Below is a small trained network, with its code and all its weights. Each question gives an input and a class and asks what happens when units are switched off, that is, made to give their printed mean instead of their output.

import numpy as np


def w(rows, s, z=0):
    codes = np.array(rows[::2]) - 128.0
    scale = np.full(codes.shape[1], s)
    scale[-1] = z or s
    return codes * scale


def norm(h):
    return h / np.sqrt((h * h).mean(-1, keepdims=True) + 1e-5)


def f(y):
    return y / 2 * (1 + np.tanh(0.7978845608 * (y + 0.044715 * y**3)))


def log_softmax(a):
    a = a - a.max(-1, keepdims=True)
    return a - np.log(np.exp(a).sum(-1, keepdims=True))


def net(x, mask):
    res = np.array(x, float).reshape(1, 2) / 4 @ E
    u = 0
    for l in range(4):
        y = f(norm(res) @ A[l][:, :-1].T + A[l][:, -1])
        res = res + np.where(mask[u : u + 8], y, B[l][:, -1]) @ B[l][:, :-1]
        u += 8
    return log_softmax(norm(res)[-1] @ U[:, :-1].T + U[:, -1])


A, B = {}, {}
E = w([
[97,31,116,105,102,152,236,85,84,147,116],'x0',
[161,165,104,125,8,132,153,164,162,133,107],'x1',
],0.016)
A[0] = w([
[106,166,119,126,74,136,131,128,138,103,121,74],'L0N0',
[151,142,89,115,122,84,112,116,98,100,91,7],'L0N1',
[150,178,103,131,68,108,93,165,160,120,117,52],'L0N2',
[120,136,174,112,128,141,131,134,127,145,117,63],'L0N3',
[131,156,110,143,11,71,112,140,85,66,121,78],'L0N4',
[127,252,143,124,20,139,80,182,143,133,124,142],'L0N5',
[132,128,97,133,123,105,122,121,130,99,98,124],'L0N6',
[122,131,135,145,101,134,156,170,187,139,138,71],'L0N7',
],0.016,0.0021)
B[0] = w([
[166,210,101,110,135,145,135,130,116,176,109,170],'L0N0',
[189,102,142,110,175,157,126,107,168,167,197,128],'L0N1',
[202,71,60,169,139,35,24,162,87,61,133,204],'L0N2',
[134,149,104,146,121,127,128,149,122,114,125,125],'L0N3',
[88,94,192,107,109,172,117,174,140,173,124,210],'L0N4',
[196,208,53,175,140,5,68,118,208,13,179,255],'L0N5',
[100,102,153,138,134,127,98,81,138,142,159,130],'L0N6',
[107,122,166,147,140,179,99,83,166,148,152,165],'L0N7',
],0.013,0.016)
A[1] = w([
[129,135,199,114,149,223,151,167,99,215,122,85],'L1N0',
[185,158,124,128,37,162,134,121,174,191,150,148],'L1N1',
[108,87,160,122,97,158,11,174,124,141,112,5],'L1N2',
[114,78,105,159,157,96,77,168,143,92,158,98],'L1N3',
[121,184,185,131,246,151,60,141,171,160,174,98],'L1N4',
[76,225,174,101,145,128,147,155,167,135,114,122],'L1N5',
[194,143,161,144,76,124,57,135,169,105,124,151],'L1N6',
[125,223,161,116,214,167,83,131,75,142,79,29],'L1N7',
],0.013,0.0023)
B[1] = w([
[189,124,100,88,60,160,134,83,153,87,80,180],'L1N0',
[57,115,162,134,113,164,111,214,150,150,144,176],'L1N1',
[106,79,140,193,130,137,151,152,123,153,186,151],'L1N2',
[171,140,142,39,80,171,113,175,141,141,50,220],'L1N3',
[33,183,169,167,150,225,92,126,154,172,118,251],'L1N4',
[112,43,127,145,143,105,126,132,121,125,153,143],'L1N5',
[105,125,9,111,191,53,214,171,84,99,124,215],'L1N6',
[161,132,213,86,177,84,71,189,80,170,110,195],'L1N7',
],0.014)
A[2] = w([
[66,174,193,161,251,187,42,117,106,163,111,165],'L2N0',
[71,205,33,56,171,174,172,173,108,129,44,120],'L2N1',
[145,156,110,135,163,170,130,145,162,170,112,124],'L2N2',
[193,155,73,206,139,105,31,68,165,53,193,140],'L2N3',
[184,102,210,98,83,160,41,116,165,196,153,3],'L2N4',
[112,69,170,160,109,54,124,82,76,82,107,58],'L2N5',
[100,93,98,165,132,75,166,143,74,115,121,84],'L2N6',
[137,104,57,145,191,122,187,37,89,76,145,143],'L2N7',
],0.012,0.0019)
B[2] = w([
[167,172,213,78,133,117,78,164,94,150,92,253],'L2N0',
[110,91,170,118,172,105,181,102,91,130,131,173],'L2N1',
[139,100,86,125,125,179,125,136,92,133,131,150],'L2N2',
[143,50,112,87,8,90,158,149,180,78,128,212],'L2N3',
[129,83,113,105,171,53,124,127,134,166,133,175],'L2N4',
[132,128,116,110,167,80,136,75,94,137,148,148],'L2N5',
[119,161,121,156,176,192,120,121,133,136,159,151],'L2N6',
[182,142,125,140,122,88,142,117,112,124,209,176],'L2N7',
],0.018,0.017)
A[3] = w([
[92,145,148,150,143,199,59,139,120,211,98,6],'L3N0',
[108,119,91,124,78,103,136,126,131,91,74,168],'L3N1',
[68,105,216,95,8,237,181,73,147,208,70,9],'L3N2',
[154,99,194,140,26,168,69,142,159,185,158,50],'L3N3',
[92,87,86,77,97,69,204,181,147,137,82,156],'L3N4',
[54,116,180,107,115,139,207,74,121,74,3,165],'L3N5',
[202,218,88,196,60,84,32,98,210,75,128,186],'L3N6',
[100,40,133,130,121,169,100,92,118,134,90,86],'L3N7',
],0.015,0.002)
B[3] = w([
[124,165,195,95,108,78,144,61,112,145,127,208],'L3N0',
[81,72,160,133,193,155,93,144,93,110,146,187],'L3N1',
[135,5,63,93,90,199,138,34,178,54,17,230],'L3N2',
[130,132,134,131,130,106,174,91,68,124,133,189],'L3N3',
[120,221,172,191,102,201,112,68,134,193,115,222],'L3N4',
[131,97,153,104,93,149,72,131,135,163,147,165],'L3N5',
[155,24,69,120,134,44,34,176,173,39,102,251],'L3N6',
[160,146,119,136,81,159,175,140,142,117,153,152],'L3N7',
],0.014,0.015)
U = w([
[178,114,114,140,162,97,173,57,66,141,215,48],'0',
[145,153,253,56,157,122,52,152,70,180,52,169],'1',
[66,184,93,202,118,178,160,200,146,174,115,17],'2',
[169,128,76,127,112,36,36,223,171,50,97,248],'3',
[112,60,125,123,58,240,151,68,141,144,46,69],'4',
],0.011,0.0018)

Each question gives the input, the list of numbers given to net, and the class t.
The units are the neurons (one row each of A and B). Each row of codes is followed by its name. A weight is (code - 128) times the scale printed after its matrix; where a second scale follows, it is the last column's (A, B and U).
mask holds one flag per neuron, layer by layer. A switched-off neuron (its flag False) gives its mean, the last column of its row in B, instead of its output. The means were averaged over made-up inputs and are rounded, as every weight is.
A unit's drop is (log p(t) with every unit on - log p(t) with that unit switched off) / (log p(t) with every unit on - log p(t) with every unit switched off).
top k neurons: the k neurons with the biggest drops, biggest first
k most important neurons of layer l: the k neurons of layer l with the biggest drops, biggest first
drop when u is switched off: that unit's drop, to one decimal
input [2,-2], class 0: 2 most important neurons of layer 1 : (L1N3, L1N4)
input [4,0], class 0: 2 most important neurons of layer 0 : (L0N4, L0N2)
input [5,-2], class 0: top 3 neurons : (L1N3, L0N4, L1N4)
input [6,8], class 2: top neuron : (L1N6)
input [4,2], class 4: top 2 neurons : (L0N5, L0N2)
input [1,2], class 2: top 4 neurons : (L0N4, L1N6, L2N1, L3N4)
input [4,1], class 4: top 2 neurons : (L1N6, L0N5)
input [2,4], class 2: top 3 neurons : (L0N4, L1N6, L2N1)
input [8,-5], class 0: top 2 neurons : (L1N4, L0N4)
input [-1,-1], class 1: top 2 neurons : (L0N4, L0N5)
input [6,-6], class 0: top 2 neurons : (L1N4, L0N5)
input [7,1], class 0: 3 most important neurons of layer 1 : (L1N3, L1N4, L1N1)
input [5,6], class 4: top 2 neurons : (L0N5, L0N2)
input [3,-4], class 0: 3 most important neurons of layer 1 : (L1N4, L1N3, L1N7)
input [7,4], class 4: top neuron : (L0N5)
input [6,1], class 0: 3 most important neurons of layer 1 : (L1N3, L1N4, L1N1)
input [1,-1], class 0: top 2 neurons : (L1N4, L0N7)
input [5,3], class 4: drop when L0N5 is switched off : 0.9
input [8,0], class 0: drop when L0N4 is switched off : 1.2
input [3,1], class 4: drop when L0N5 is switched off : 1.0
input [6,6], class 4: drop when L0N5 is switched off : 1.1
input [4,3], class 4: most important neuron of layer 0 : (L0N5)
